Below is a small trained network, with its code and all its weights. Each question gives an input and a target symbol and asks what happens when units are switched off, that is, made to give their printed mean instead of their output.

import numpy as np


def w(rows, s, z=0):
    codes = np.array(rows[::2]) - 128.0
    scale = np.full(codes.shape[1], s)
    scale[-1] = z or s
    return codes * scale


def norm(h):
    return h / np.sqrt((h * h).mean(-1, keepdims=True) + 1e-5)


def f(y):
    return y / 2 * (1 + np.tanh(0.7978845608 * (y + 0.044715 * y**3)))


def softmax(a):
    e = np.exp(a - a.max(-1, keepdims=True))
    return e / e.sum(-1, keepdims=True)


def log_softmax(a):
    a = a - a.max(-1, keepdims=True)
    return a - np.log(np.exp(a).sum(-1, keepdims=True))


def net(x, mask):
    ids = ['ΦΨαγδεμτ'.index(c) for c in x.split()]
    T = len(ids)
    res = E[ids] + P[:T]
    r = norm(res)
    for j in range(2):
        rows = slice(2 * j, 2 * j + 2)
        q, k, v = (r @ M[0][rows].T for M in (Q, K, V))
        z = softmax(np.where(np.tri(T) > 0, q @ k.T / 2**0.5, -1e9)) @ v
        o = O[0][rows]
        res = res + np.where(mask[j], z, o[:, -1]) @ o[:, :-1]
    y = f(norm(res) @ A[0][:, :-1].T + A[0][:, -1])
    res = res + np.where(mask[2:10], y, B[0][:, -1]) @ B[0][:, :-1]
    return log_softmax(norm(res)[-1] @ U[:, :-1].T + U[:, -1])


Q, K, V, O, A, B = {}, {}, {}, {}, {}, {}
E = w([
[110,139,90,167,155,147,91],'Φ',
[139,68,127,115,53,152,149],'Ψ',
[68,173,175,101,125,116,148],'α',
[167,174,100,196,129,124,124],'γ',
[176,103,116,42,183,88,75],'δ',
[142,104,101,191,178,182,98],'ε',
[73,89,124,62,169,165,254],'μ',
[159,124,64,177,160,152,112],'τ',
],0.02)
P = w([
[113,102,159,164,91,1,154],'0',
[94,139,25,163,86,113,92],'1',
[108,134,57,117,110,151,93],'2',
[117,170,60,117,121,150,99],'3',
[119,184,65,110,127,157,114],'4',
[115,215,70,112,124,149,118],'5',
],0.0093)
Q[0] = w([
[165,109,193,75,153,65,137],'head 0',
[71,94,179,86,119,111,248],'head 0',
[102,128,25,176,123,159,83],'head 1',
[156,113,143,47,86,61,77],'head 1',
],0.011)
K[0] = w([
[80,174,36,112,221,180,31],'head 0',
[54,161,62,105,94,197,184],'head 0',
[144,2,204,208,111,53,151],'head 1',
[157,218,103,101,109,212,47],'head 1',
],0.0085)
V[0] = w([
[205,247,228,110,83,78,175],'head 0',
[146,119,203,254,79,197,136],'head 0',
[108,160,162,54,105,219,214],'head 1',
[68,144,173,133,81,143,59],'head 1',
],0.0088)
O[0] = w([
[161,118,125,33,122,121,130,55],'head 0',
[178,131,83,200,112,187,206,2],'head 0',
[147,165,144,159,135,219,90,18],'head 1',
[4,183,102,86,80,105,241,93],'head 1',
],0.012,0.0072)
A[0] = w([
[119,73,238,126,34,107,17,142],'neuron 0',
[25,136,214,150,151,82,198,104],'neuron 1',
[155,141,103,218,108,194,216,65],'neuron 2',
[126,69,113,156,153,190,93,99],'neuron 3',
[207,67,118,49,125,57,68,2],'neuron 4',
[118,12,171,56,128,138,219,88],'neuron 5',
[173,183,146,156,155,182,88,120],'neuron 6',
[174,131,67,167,113,153,197,73],'neuron 7',
],0.011,0.0072)
B[0] = w([
[45,65,108,137,142,78,180,254],'neuron 0',
[83,60,126,143,27,108,183,172],'neuron 1',
[62,150,174,73,143,169,68,193],'neuron 2',
[161,175,159,86,67,139,146,153],'neuron 3',
[134,161,246,84,191,148,118,238],'neuron 4',
[93,104,58,210,91,31,122,159],'neuron 5',
[95,117,139,129,9,103,141,137],'neuron 6',
[129,124,212,77,148,176,167,184],'neuron 7',
],0.012,0.007)
U = w([
[43,68,107,149,71,102,217,45],'Φ',
[82,181,215,37,66,221,188,31],'Ψ',
[133,180,35,64,133,162,142,190],'α',
[217,110,161,80,140,160,250,212],'γ',
[99,119,194,83,186,97,89,145],'δ',
[92,121,201,226,206,201,198,75],'ε',
[123,151,111,174,77,155,26,136],'μ',
[177,107,95,208,176,135,112,254],'τ',
],0.011,0.0034)

Each question gives the input, a string of symbols that net reads in full, and the target symbol t.
The units are the heads (2 rows each of Q, K, V and O) and the neurons (one row each of A and B). Each row of codes is followed by its name. A weight is (code - 128) times the scale printed after its matrix; where a second scale follows, it is the last column's (O, A, B and U).
mask holds one flag per unit, heads first, then neurons. A switched-off unit (its flag False) gives its mean, the last column of its rows in O or B, instead of its output. The means were averaged over made-up inputs and are rounded, as every weight is.
A unit's drop is (log p(t) with every unit on - log p(t) with that unit switched off) / (log p(t) with every unit on - log p(t) with every unit switched off).
The circuit of an input: a set's keep is (log p(t) with only the set's units on - log p(t) with every unit switched off) / (log p(t) with every unit on - log p(t) with every unit switched off). Starting from all 10 units, units are removed one at a time, each time the one whose removal leaves the highest keep (on an exact tie, the one counted first), for as long as the keep stays at least 0.8.
units of the circuit, in order: the units of the circuit, biggest drop first
unit that matters most: the unit with the biggest drop
k most important neurons: the k neurons with the biggest drops, biggest first
which heads matter: for each layer, one digit per head in row order, 1 if its drop is at least 0.15 and else 0, layers parted by /
drop of u: that unit's drop, to one decimal
input τ Ψ α Φ, target τ: units of the circuit, in order => head 1; head 0; neuron 0
input δ μ μ μ, target Ψ: units of the circuit, in order => head 1; neuron 3
input δ α δ μ, target Φ: 2 most important neurons => neuron 5; neuron 1
input μ γ ε, target μ: which heads matter => 01
input τ Ψ Ψ, target Ψ: 4 most important neurons => neuron 2; neuron 7; neuron 3; neuron 0
input γ δ τ, target γ: unit that matters most => head 0
input δ ε δ μ, target Φ: 3 most important neurons => neuron 5; neuron 4; neuron 1
input α Ψ Ψ δ Φ γ, target α: units of the circuit, in order => head 1; head 0; neuron 4
input τ μ δ Φ τ γ, target τ: which heads matter => 11
input γ ε δ δ μ Φ, target γ: which heads matter => 11
input μ δ δ τ τ, target μ: units of the circuit, in order => head 1; neuron 6
input μ Ψ ε ε, target μ: which heads matter => 00
input τ α δ δ ε, target τ: which heads matter => 11
input Φ Ψ ε, target Φ: unit that matters most => head 1
input μ α τ δ δ μ, target Ψ: 3 most important neurons => neuron 6; neuron 0; neuron 3
input ε δ τ, target ε: drop of neuron 7 => 0.3
input μ τ γ Φ, target μ: drop of head 1 => 0.6
input δ δ ε μ ε α, target Φ: drop of neuron 4 => 0.2
